Facts:
poskipe (dropi nogro)
buskopler (dropi rigrek)
dregredem (dropi grerum)
kliken (dropi drufa)
brurane (gredim sumu) (dropi fizi)
zustoklus (dropi pedrik)
grufen (gredim fipak) (dropi klizol)
roklam (gredim rokuflam) (dropi tulesan)
skibak (gredim bogror) (dropi rori)
liplu (gredim floklin) (dropi plesu)
gobe (gredim paba) (dropi brurane)
nubim (gredim skeplas) (dropi vaklir)
rivimos (gredim stoklom) (dropi gorin)
skuru (gredim soklofi) (dropi drufa)
gresa (gredim flotol) (dropi tulesan)
gratul (gredim groragos) (dropi skiplus)
banoklim (dropi liplu)
gorin (dropi drobo)
nafal (gredim firipli) (dropi rokuflam)
kistan (gredim bromor) (dropi grezus)
flubru (gredim zustoklus) (dropi pedrik)
vugo (gredim suplibu) (dropi skupe)
dradral (gredim nakem) (dropi keklek)
kluplak (gredim graklus) (dropi vaklir)
vegakem (dropi viplir)
vubridrun (gredim brurane) (dropi fizi)
trepi (gredim grufen) (dropi klizol)
skeskim (gredim kluplak) (dropi vaklir)
paba (dropi brurane)
skiplus (dropi zostam)
skibatrol (dropi skuru)
linur (dropi bega)
bimi (gredim trepi) (dropi klizol)
trital (gredim gisitre) (dropi gekla)
muder (gredim pibim) (dropi skuru)
likar (dropi sigil)
plegror (dropi gresa)
madil (dropi daplos)
keklek (gredim vaklir) (dropi buzenur)
klizol (gredim skegur) (dropi vozepla)
nakopas (dropi rokuflam)
fledur (gredim plifli) (dropi zostam)
stoklom (gredim skitritra) (dropi gorin)
bufi (dropi sabru)
gima (gredim plover) (dropi gorin)
grananar (gredim keple) (dropi tulesan)
flafles (gredim fidin) (dropi viplir)
tripam (dropi fledur)
basku (gredim pibra) (dropi dristozun)
soklofi (gredim kliken) (dropi drufa)
sabru (dropi bosek)
stubevos (dropi likar)
lusten (gredim luten) (dropi bruplunon)
dristozun (gredim grelu) (dropi bosek)
tulak (gredim plezen) (dropi luten)
klasto (dropi soklofi)
flekim (dropi votrir)
rigrek (gredim liplu) (dropi plesu)
nogro (gredim grananar) (dropi tulesan)
plover (dropi gorin)
tudram (gredim flafles) (dropi viplir)
flesti (gredim muder) (dropi skuru)
tobol (dropi grelu)
pibra (dropi dristozun)
luten (gredim rafla) (dropi bruplunon)
plifli (gredim trebi) (dropi zostam)
pleplok (gredim zupe) (dropi tulesan)
grelu (gredim sabru) (dropi bosek)
tafar (gredim skiplus) (dropi zostam)
bromor (dropi grezus)
sumu (dropi fizi)
grubru (dropi kabo)
rogu (gredim daler) (dropi kliken)
pibim (gredim skibatrol) (dropi skuru)
firipli (gredim nakopas) (dropi rokuflam)
lostam (gredim grezus) (dropi plesu)
fletus (gredim tripam) (dropi fledur)
babus (gredim vugo) (dropi skupe)
libu (gredim mebodu) (dropi vozepla)
skitritra (gredim gima) (dropi gorin)
trido (gredim klizol) (dropi vozepla)
bivato (gredim buskopler) (dropi rigrek)
bipaskar (dropi tafar)
fozar (dropi vaklir)
skadre (gredim tafar) (dropi zostam)
fidin (gredim vegakem) (dropi viplir)
plagriba (dropi plako)
defir (gredim skuru) (dropi drufa)
zubrapu (gredim nusto) (dropi grerum)
fipak (dropi klizol)
daplos (gredim libu) (dropi vozepla)
klukik (dropi zustoklus)
vemok (dropi stiskur)
gisitre (gredim flutrezok) (dropi gekla)
keple (gredim pleplok) (dropi tulesan)
triniska (gredim bipaskar) (dropi tafar)
zuflus (gredim stanonen) (dropi libu)
trebi (gredim drumi) (dropi zostam)
groragos (dropi skiplus)
flutrezok (dropi gekla)
migrek (gredim viplir) (dropi drobo)
stavakla (dropi keklek)
grerum (gredim keklek) (dropi buzenur)
drazel (gredim plako) (dropi fizi)
viplir (gredim gorin) (dropi drobo)
natri (gredim likar) (dropi sigil)
plezen (gredim brali) (dropi luten)
zupe (dropi tulesan)
gruskepli (gredim dradral) (dropi keklek)
flusus (gredim bega) (dropi gekla)
rori (gredim natri) (dropi sigil)
plako (gredim vubridrun) (dropi fizi)
nakem (gredim stavakla) (dropi keklek)
rokuflam (gredim nogro) (dropi tulesan)
rafla (dropi bruplunon)
bega (gredim trital) (dropi gekla)
graklus (gredim nubim) (dropi vaklir)
tomitar (dropi defir)
bogror (dropi rori)
skeplas (gredim fozar) (dropi vaklir)
grezus (gredim rigrek) (dropi plesu)
flotol (gredim roklam) (dropi tulesan)
dristam (gredim madil) (dropi daplos)
pafol (gredim kitran) (dropi flekim)
vaklir (dropi buzenur)
bosti (dropi fubrim)
klatre (gredim rogu) (dropi kliken)
kabo (gredim trido) (dropi vozepla)
stanonen (dropi libu)
brali (dropi luten)
drumi (gredim skadre) (dropi zostam)
skegur (gredim daplos) (dropi vozepla)
mebodu (dropi vozepla)
suplibu (dropi skupe)
brobri (gredim klasto) (dropi soklofi)
nubul (dropi natri)
nusto (gredim dregredem) (dropi grerum)
daler (dropi kliken)
plonik (dropi drumi)
kitran (dropi flekim)
mugos (dropi flubru)
vuna (gredim plegror) (dropi gresa)
drosepo (dropi vemok)
plepar (gredim nafal) (dropi rokuflam)
floklin (dropi plesu)

Known rows:
[ 1  4  2  0  5  1 -1 -1 -4  3  3  0 -4  5 -2 -1 -1 -1  2 -1  2  5 -5  2
 -1  2 -1  1 -1  1  1]: plifli
[-3  1  1  0  5 -1  0 -3 -1 -2 -1  0  1  2  1  0  0 -2  4  4  1 -3 -2  1
  0  3 -1 -1 -1 -2  3]: tomitar
[ 4 -3  0  0 -9 -1  1  2 14  0 -2  3  4 -8  0 -4  3  0 -7  2 -4 -5  6 -8
 -4 -6  1 -4  8  2  0]: liplu
[  9  -5  -3   3  -2  -5   5  -7  26  -2  -3   5  10 -24   7  -2   8   8
   5   4  -8 -12  15 -44   1  -8  -3 -22   9   8   3]: grananar
[-1  1  2  2  4  0  0  0 -5  0 -1  0 -3  3  1  1 -3 -5  1 -1  3 -1 -5  9
  3  5 -3  2 -2 -2  2]: muder
[-2 -1 -2 -1 -2  1  0 -2  0  0  0 -1  3  3 -2  0  1  1 -1  3 -1  0 -1  5
 -5  1  3  1  0 -3 -1]: stiskur
[  4  -2  -2   0  -1  -3   4  -7  17  -3  -3   3   7 -19   6  -3   6   4
  -1   5  -3  -8  12 -18   3  -7  -1 -16   8   6   1]: sumu
[ 0  4  2  0  5  1 -1 -1 -4  3  2  0 -4  4 -2 -1 -1 -1  1 -1  2  5 -5  3
  0  2 -1  2 -1  1  1]: groragos
[ -3   3   1   0   2   2  -3   7 -13  -1   2  -2  -7   9  -1   3  -4  -4
   3  -5   3   5  -4  23   3   2  -1  10  -4  -1  -2]: gruskepli
[ -5   4   5   0  -3   0  -3   7 -10   2   2  -1  -7  10  -2   0  -6  -7
  -2  -6   4   3  -7  17   1  -1  -1  10  -3  -3   0]: kistan
[  6  -5  -3   3  -6  -1   2  -2  11   3   0   1   5 -10   1   1   3   5
   1  -3  -6  -2   5 -15  -2  -4   1  -9   3   1  -1]: rokuflam
[  2  -2  -2  -2  -1  -3   2  -4  11  -1  -5   2   4  -7   2   1   3   2
  -1   1  -2  -3   7 -20   3  -2  -4  -9   3   6   3]: vegakem
[-2 -1 -2 -1 -1  1  0 -1  0  0 -1 -1  3  4 -2  0  1  1  0  3 -1  0 -2  4
 -5  0  3  2  0 -3 -1]: pedrik
[ -2   0  -4   3   2   2  -1  11  -6   1  -2   2  -1   2  -4   2  -1   1
  -4  -1   0  -1 -11   4  -4  -2   2   7   0  -3  -1]: bega
[-1  1  2  0 -3 -1  0 -5 -6 -1  1  1 -4  3  0 -1 -2 -3  2  0  3  5  2 -3
  4  0 -3  6 -3 -1 -1]: bogror
[  4   1   0   1   0  -1   1  -1   2  -1   1   0   1   0   1   1   1   5
  -1  -1   0  -3   4 -16   1  -3  -5  -5   3   1  -1]: brali
[-5  2 -2  2  5 -1  0  4 -1 -2 -2  3  2  0  1  2  0  1  4  4  0 -6 -6 -7
 -1 -3  1  0 -1 -1  1]: linur
[-1  0  2 -1  4  0 -1  3 -6  1  1 -1 -3  0  2 -1 -2  0 -2 -1  2  0 -3  0
  4  3  2  4 -3  0  0]: stanonen
[ -5   3   2  -2   1   0  -3   2 -13   3  -1  -2  -6  12  -3   4  -5  -5
  -1  -7   4   6  -7  14   3   3  -3   9  -6  -1   0]: migrek

Rows:
No name comes twice in this set of rows, the named rows included.
[-4  1  0  2  0  3 -4  1 -7 -1  3 -2 -5 13 -8  3 -6 -1 -1 -6  4  4 -6 27
 -4  2  4  9 -9 -6 -5] => dristozun
[ 14  -8  -5   3  -4  -7   9 -12  42  -5  -6   8  17 -36  10  -3  14  13
   5   9 -12 -18  24 -65   1 -12  -3 -34  14  12   4] => pleplok
[-1  0  3  0 -9  1 -2  7 -2  2  0  0 -3  5 -3 -2 -2 -5 -8 -3  0  1 -3 15
 -4 -3  2  8  3 -3 -1] => grezus
[  4  -2   0   2   3  -1   3  -4  10  -3  -3   2   3 -10   4  -1   3   0
   1   5  -1  -7   4 -13   2   2  -3  -9   4   2   4] => skibatrol
[ 10  -9  -4  -2  -2  -2   5  -5  24  -2  -3   2  12 -25   6  -6   9  10
  -7  10  -8 -11  14 -37  -1  -1   4 -16   9   7   2] => libu
[ -1   0  -1  -1  -2   5  -3   9 -14  -1   3  -3  -6  10  -4   2  -3  -3
   0  -5   2   9  -4  33  -2   4   2  12  -3  -3  -4] => grerum
[ 1 -1 -3 -1 -3  4 -1  7 -6 -2  2 -2 -3  4 -2  1  0 -1  0 -2 -1  6  0 23
 -2  2  2  7  0 -1 -3] => keklek
[  8  -8  -3  -3  -1  -1   4  -2  17  -1  -2   1   8 -19   5  -5   7   8
  -7   8  -6  -8  10 -27  -1   0   5 -11   6   5   2] => daplos
[ 1 -2  2  0 -9  0  0  4  6  1 -1  1  1 -1 -2 -3  1 -3 -7 -1 -2 -2  1  4
 -4 -5  2  2  6  0  0] => rigrek
[ 15  -6  -5  -1  -1   0   8 -13  35  -1  -3   6  14 -26   2  -8  14  11
  -2  13 -10  -6  16 -45  -7  -5   1 -26  15  11   5] => skiplus
[ -7   4   3   0   1   0  -3   2 -14   2   2  -2  -6   7   1   1  -5  -5
  -2  -5   5   5  -6  26   4   0   0   6  -4  -3  -3] => gobe
[ -2  -1   1  -3   0   3  -3   7 -14   4   3  -4  -5   7  -1  -1  -4  -1
  -8  -3   3   5  -9  18   1   7   5  13  -6  -4  -2] => kabo

Now the same elements, written a new way:
Known rows:
[ 15  -6  -7 -34   6   5  -7  -1 -58  40   7  13   1  25 -13  25  -5 -29
 -17  -7   9 -17   2  38  16 -19 -31   6   7 -12  28   4  -2 -10]: flafles
[-10   4   3   5   8 -10 -14  10 -43  24  14  16  12  19  -9  11  -5 -11
  -9 -20  -3 -26  -3  31  -1   5 -20  -6  22 -15  21  -2   0  -7]: plifli
[  2   3  20   9   8   1  -3   4 -39  48  20  13  12   0 -22  20 -12  -6
 -22 -19  -2 -32   4  16 -11  28 -24 -17  22  -5  22   0  12   1]: fledur
[ 18   1  15 -11  10  -1  -7  -7 -35  63  26  11   2  -1 -31   8   1  -3
 -14  -8   1 -16  13  16   3  26 -21  -5  13   1  20   2   1  -2]: skibak
[ 18   2  16 -11  10  -1  -7  -7 -35  63  26  11   3  -1 -31   7   1  -2
 -15  -9   0 -16  14  15   3  26 -20  -5  14   1  19   2   0  -2]: rori
[  9  -5  20  -7   7 -11  -9   1 -24  74  25   6  -1  -3 -16   7 -10 -13
 -24 -13 -12 -17   2  18  -1  15 -16   8   9  -2  25  10  -2  -9]: kabo
[  8  -9 -13 -20  10  15   1   3 -10  32  25  23  13  27   5 -13 -18  -5
   9  -4  36  -8 -19  15 -13   8 -23  15  27 -12  28  -5 -37  15]: rokuflam
[  4  -5  15 -18  17  -1  -3 -12 -45  57  19  16   3 -11  14  12  -2  -4
 -11  -5  10 -37  13  14  -8  38 -25  12  -5   9  10  -3  10  -9]: brobri
[  3  -5 -13 -15   8  20  -7  13 -13  37  14  25  11  27   8   2 -12   2
   3 -13  21  -2  -1  17   0  11 -36  18  25 -13  23   6 -39   8]: gisitre
[  4  -5   3 -21  16 -18  -6  -7 -37  29  32  10   4  18 -12 -15 -10 -20
   1   2  20 -23 -22  28  -9  -4   2   3  18 -11  27 -16  -4  -1]: plegror
[ -1 -42 -13 -32  -6  11 -17  22   4  32  43   3  17  54  -1 -28 -24  -6
  38 -12  45 -18  18  43 -21  27 -32  31   5 -12  65  30 -15  44]: pleplok
[  5  -7   1 -21  25   4 -10   2 -15  39   6  28  21  22  -8  -7  -2   1
  -2 -10   1   1   2  35  -2   9 -40  10  31  -5  20   2 -20  -1]: brali
[ -4 -30 -13 -23   2   7 -24  21 -17  43  32   6  -3  14  16 -11 -25  22
  19  10  24  -4   9  27   3  15 -70  24  37 -52  14  21 -25  19]: skeplas
[ -7 -13  -1 -29  31   6  -6  -6 -25  35  -1  34  23  11  36  -4  -2   0
   4  -7  11 -19   4  33 -12  23 -45  26  11   5   8  -4 -11  -8]: daler
[ -4 -22   8 -17  43  -1 -20  10 -15  37  11  21   5  22   4  -9 -17  14
  -7  16   9   1  -2  35   9  10 -55   9  27 -35  13   6  -8   0]: nakem
[ 11   7  25 -23  19   2 -12   9 -42  57  24   8  -9  -2 -16  11 -18   7
 -19 -14   1 -21  16  16  -6  16  -8   6  22   4  30  -3   8   2]: lostam
[  6 -10  22  -5   6 -16 -10   3 -20  78  24   4  -3  -4  -9   6 -16 -18
 -28 -14 -17 -16  -5  20  -2  11 -15  13   6  -3  27  13  -3 -11]: dristam
[  3  -5  15 -19  17   0  -4 -12 -46  57  18  17   3 -11  16  12  -2  -5
 -11  -5  10 -39  14  14  -8  38 -25  12  -6   9   9  -4  10  -9]: klatre
[  8  -3  -1 -15   9   1 -12   2 -26  47  20  17   9  16 -18  -1   3  -2
   0 -11   5  -7   9  25   4  15 -30   7  20  -7  22   5 -16   0]: nubul

Rows:
No name comes twice in this set of rows, the named rows included.
[  3  -3   2 -18  14 -16 -10  -3 -39  31  27  12   4  18 -11 -10  -6 -16
  -1  -2  14 -21 -14  30  -3  -2  -4   4  17 -11  25 -11  -5  -4] => flotol
[ -8 -14 -17 -10 -20  16 -11  21 -22  32  21  16  23  16  12   3 -21   4
  18 -27  13 -18   5  28 -21  15 -59  14  47 -26  23  15 -27  20] => skadre
[ -5  -8  -1 -23  15   2  -8  -3 -36  41  13  23  10   5  26   2   0  -3
   3  -8  14 -28  11  24  -7  26 -33  23   2   2  11   1  -6  -6] => tomitar
[-15 -37 -18 -25 -14  19 -20  40  15  48  39   6  12  33   7 -26  -3  -3
  18 -21   8 -16  17  36 -18   7 -46  48   4 -20  60  36 -17  22] => mebodu
[  3  -9   4 -13  18  -2 -16   7 -27  44  21  13   1  14  -9  -2  -7   5
  -4   1  10  -9   6  25   6  13 -35   8  19 -21  19   7  -9   1] => buzenur
[ -2 -33 -23 -29   3   7  -5  25 -10  37  39  12  15  15   2 -18  -9   7
  41 -13  36 -11  -4  20 -35  -5 -41  27  21 -15  49  25 -18  34] => grananar
[  3 -45  -9 -28  -3  -1 -21  17   1  32  36   0  19  64   0 -22 -39  -9
  46 -14  52 -11  22  48 -16  36 -28  28   1  -7  68  39 -21  52] => zupe
[ -8  -2 -12   6   3  23  -4  19 -15  25  10  29  21  28   8  11 -14   2
   0 -23  17 -14  -5  17  -9  16 -41   5  32 -16  22   5 -33  11] => drumi
[ -6 -35 -20 -34  -7  25 -12  28   7  33  49   8  17  36  -5 -36  -3   1
  31 -10  33 -23  11  33 -28  12 -37  34  11 -17  61  18 -11  34] => keple
[  0  -7 -13 -38 -11  17 -19  26 -24  40  25  12   4  13  15  -7 -26  17
  21 -24  16  -6  18  27 -16   6 -42  35  48 -16  31  12 -31  21] => floklin
[  7 -19 -19 -33 -15   9  -7   6 -15  39  36  12  15  16   5 -20 -20   0
  28 -11  29 -11  -5  26 -23   9 -42  23  42 -20  28   6 -33  23] => nogro
[-15 -24 -22  -2  -4  14 -10  39 -14  29  25  19  25  15   1   4  -5  12
  34 -32  18 -16   9  21 -33   4 -57  15  28 -18  42  33 -15  31] => tafar
[ -5 -18   7 -14  19 -12 -13  11   2  57   5  20  17  18  12  -9 -16 -15
 -14 -16 -19   4 -16  39  -6  -6 -35  28  22  -9  27  14 -24 -11] => grufen
[  7  -1 -16 -14   6  20  -7   9 -12  39  16  26  13  28  -2  -1  -3   4
   6 -14  19   3   4  16   4  15 -37  15  25 -10  21   8 -45   7] => brurane

